[[-26 -23 -17  31   6]
 [-14  25  26   5  27]] => -14

[[64 50  7 57 25]
 [21 36 70 41 81]
 [68 78 33 36 49]] => 21

[[135 121  32 139 100 108]
 [138 144  79 176  78  96]
 [230 151   8 156  66 203]] => 138

[[ 37  12 -19  29   7 -16  11]
 [  5  22  -1   5  11 -19 -32]
 [ -3  -4  15  -1   2  31  45]] => 5

[[5244 7292 9575 3640 8282 7961]
 [5554 5473 3812 2217 9542 7356]
 [9721 7386 7086 9773 8177 6552]] => 5554

[[4178 3957 8276 7757 3121]
 [3608 8523 4479 2057 4556]
 [8459 2385 2476 6400 8479]] => 3608

[[ 759  524  659  564  683]
 [ 158 -507 -345 -295  405]] => 158

[[452 947 894 137 494 531  42]
 [861 871 938 107 875 892 109]
 [468 987 834 189 501 545  89]] => 861
---
[[47, 54, 77, 54, 60, 53, 26], [43, 51, 73, 52, 58, 54, 19]] result: 51
[[567, 520, 91, 115, 469, 431, 419], [447, 325, 262, 338, 496, 253, 256], [102, 974, 269, 442, 456, 485, 858]] result: 325
[[51, 31, 64, 37, 57], [38, 68, 3, 61, 10], [34, 26, 75, 13, 60]] result: 68
[[868, 901, 572, 368, 750, 929], [799, 787, 504, 619, 407, 666], [998, 662, 244, 591, 402, 499]] result: 787
[[20, 20, -6, 42, 39], [-2, 16, 5, 12, 22], [8, 21, -39, -6, 9]] result: 16
[[69, 80, 42, 62, 66, 81, 25], [32, 25, 61, 43, 33, 22, 68], [70, 56, 70, 80, 69, 53, 49]] result: 25
---
505,444,316,-482,-951,783 value 505
58,194,157,44,119 value 58
7390,7297,3825,8780,3838,1284,9520 value 7390
44,709,575,886 value 44
408,575,607,898,213 value 408
26,14,-30,4 value 26
7930,1890,4660,6187 value 7930
7651,6889,9104,2196,4437 value 7651
152,17,126,33,146,225,215 value 152
93,44,12,41,53 value 93
---
5937  8866  3921  1819  3609: 3921

2  2  2  2  7
6  5  5  3  2
: 5

 704   744  -585  -589   470
 998   729     2   321   918
: 2

4  9  7  8  5
5  5  5  4  6
6  7  7  6  2
: 7

5330  4210  8626  9184  9206
4256  2811  8314  2745  5571
: 8314

4335  6906  4827  2472  8283: 4827

-43   25   27   39   11: 27

-17    3   48  -37   -2: 48
---
[[ 246  897  252 -297]
 [  64 -243 -352 -681]] => 252

[ 28 -11  46   8 -36  48] => -36

[7266 2136 1962 8184 9187 2543 4056] => 2543

[301 939 434 225] => 434

[76 14 69  4] => 69

[-379 -599   77  500  830] => 500

[ 31  60  39 220 143  63  55] => 63
---
[ 10 -16 -40 -44 -18] value 10, -16

[ -3  24  -7 -38 -23  -5] value 24, -3

[[ 14 -20  38  20  34  24]
 [-37 -30  11 -32   8  31]] value 38, 34

[ 11 -39 -20  -4   1] value 11, 1

[[-17  35  -2 -20  26  28]
 [-30 -12  11 -18 -28 -16]] value 35, 28

[[-44   7   0   0]
 [ -5 -22   0  -1]
 [ 30  14   1   1]] value 30, 14

[-32   0  18 -13 -15 -36  25] value 25, 18

[ 24  35 -39 -11 -20 -11] value 35, 24

[ 23 -36   6  13  19 -22] value 23, 19

[-26  -1   0 -39] value 0, -1
---
[-19  -7  34   4 -16 -26] gives -16
[-31 -37 -25  15  35  40] gives 35
[ 34 -14 -20  23  13  -3] gives 13
[ 39  -9   4 -22   1  35] gives 1
[ 44  -1 -41  11 -24 -16] gives -24
[-20 -19  32  -1  -2  37] gives -2
[-33  -3  44 -44  20 -42] gives 20
[ -8  35  18  -9  10 -16] gives 10
[  1 -32  18  -7 -42 -23] gives -42
[  4  -6  23  22 -17 -36] gives -17
---
[[108 134  63 206  95 107]
 [112 112 119 123 127 119]
 [159  56  38 179 125  16]] ans = 159

[[4487 8971 5098 7271 3157]
 [5393 8529 7201 6360 9952]
 [4382 3299 5445 4207 7101]] ans = 4382

[[5 6 4 2 5]
 [5 6 4 8 5]
 [5 6 4 2 5]] ans = 5

[[6 7 8 7 6]
 [6 7 7 6 8]
 [8 3 7 8 2]] ans = 8

[[-818 -681  499  444  120]
 [-432 -567  566 -771  461]
 [-213 -315   59  318  -65]] ans = -213

[[143 103 115 124 110 116 160]
 [143  56 145 106 104 109 206]
 [132 137 135 140 143 142 150]] ans = 132

[[ -6   3  36  49]
 [ 14 -38  39  35]
 [-46  30  12  40]] ans = -46
---
[[-23  22  -3  -6]
 [ 14   1  39   5]
 [ 29  12   6  23]] -> 5

[[-32 -42   2   7]
 [-17 -31   7 -28]] -> -28

[[-28  -3 -26  23  -5 -10]
 [ 33  -8   7 -16   2  22]] -> 22

[[  4   0  38  30 -14]
 [ -8  19  -2  -5   6]] -> 6

[[  2  -2   7  -7]
 [-36   8 -11 -10]
 [ 12  11  -4  -3]] -> -10

[[-15  -9  17 -12   5 -13]
 [  0  16 -33  12  -1   2]
 [-14  -5   8   3  -6  -1]] -> 2

[[-19 -24  -9 -36  17 -23]
 [-12  -6 -13  19   8  15]
 [ 30  34  17  33 -33 -15]] -> 15
---
[ 39  18   1 -32] -> 39, 18

[  3  32 -41  18 -24 -24  15] -> 32, 18

[  1 -10 -42   4 -44   6  29] -> 29, 6

[-21  32  14 -12   3 -39   6] -> 32, 14

[  0 -14  23  25 -11   7  33] -> 33, 25

[-36 -13 -42  11 -14  17  13] -> 17, 13

[[ 36  25  13  33]
 [-13 -36  11   6]] -> 36, 33

[ -2   5  44 -12  16] -> 44, 16
---
[[0.57, -0.02, -1.22, 1.18],
 [0.40, 0.37, -0.49, 0.33],
 [-0.23, 0.17, 0.54, -0.26]] ==> -0.49

[[-2.212, 9.638, 8.741, 14.282, -12.605, 8.131],
 [14.481, -4.995, -1.488, 2.331, 3.542, 8.998]] ==> 8.741

[[1.79, -0.29, 1.36, -0.35, -1.57],
 [-0.66, 0.65, 0.33, 0.49, 0.88],
 [-0.01, -0.16, 1.36, 1.42, -0.77]] ==> 0.33

[[-1.9, -1.6, 1.0, 1.6],
 [0.3, 0.1, -0.1, 1.2]] ==> 1.0

[[-141.5, -98.1, -95.5, -110.1, -109.4, 120.8, 105.3],
 [-136.8, -119.8, 24.8, -118.2, -136.4, 58.5, 212.4]] ==> -95.5

[[-0.026, -0.103, -0.046, 0.038],
 [-0.209, 0.063, 0.123, 0.133],
 [-0.130, 0.096, 0.109, -0.043]] ==> 0.123

[[-4.07, -11.42, -4.62, -8.88, -4.40, 9.20, -3.87],
 [-3.73, 12.91, -4.72, 7.01, -5.18, 0.02, 24.49],
 [-5.24, 10.62, -8.38, 2.55, -1.12, -17.42, 1.06]] ==> -4.72

[[16.026, -20.266, -12.227, -9.559],
 [-1.969, 1.154, -2.457, -1.310]] ==> -12.227

[[71.93, 97.18, 118.38, 90.15, -100.43, 43.31],
 [193.65, 92.30, -14.53, -138.90, -37.31, -58.59]] ==> 118.38
---
{"in": [[55, 58, 57, 59, 60, 47, 54], [84, 19, 31, 84, 58, 14, 68]], "out": 60}
{"in": [-732, -45, 785, 146, -241, -263], "out": -241}
{"in": [0, 1, 3, 7, 1], "out": 1}
{"in": [172, 136, 607, 103, -777, 56, 122], "out": -777}
{"in": [[1, 9, 7, 5], [8, 4, 4, 8]], "out": 8}
{"in": [[2, 7, 6, 1, 5, 3], [9, 0, 3, 9, 4, 9], [6, 3, 4, 6, 4, 6]], "out": 5}
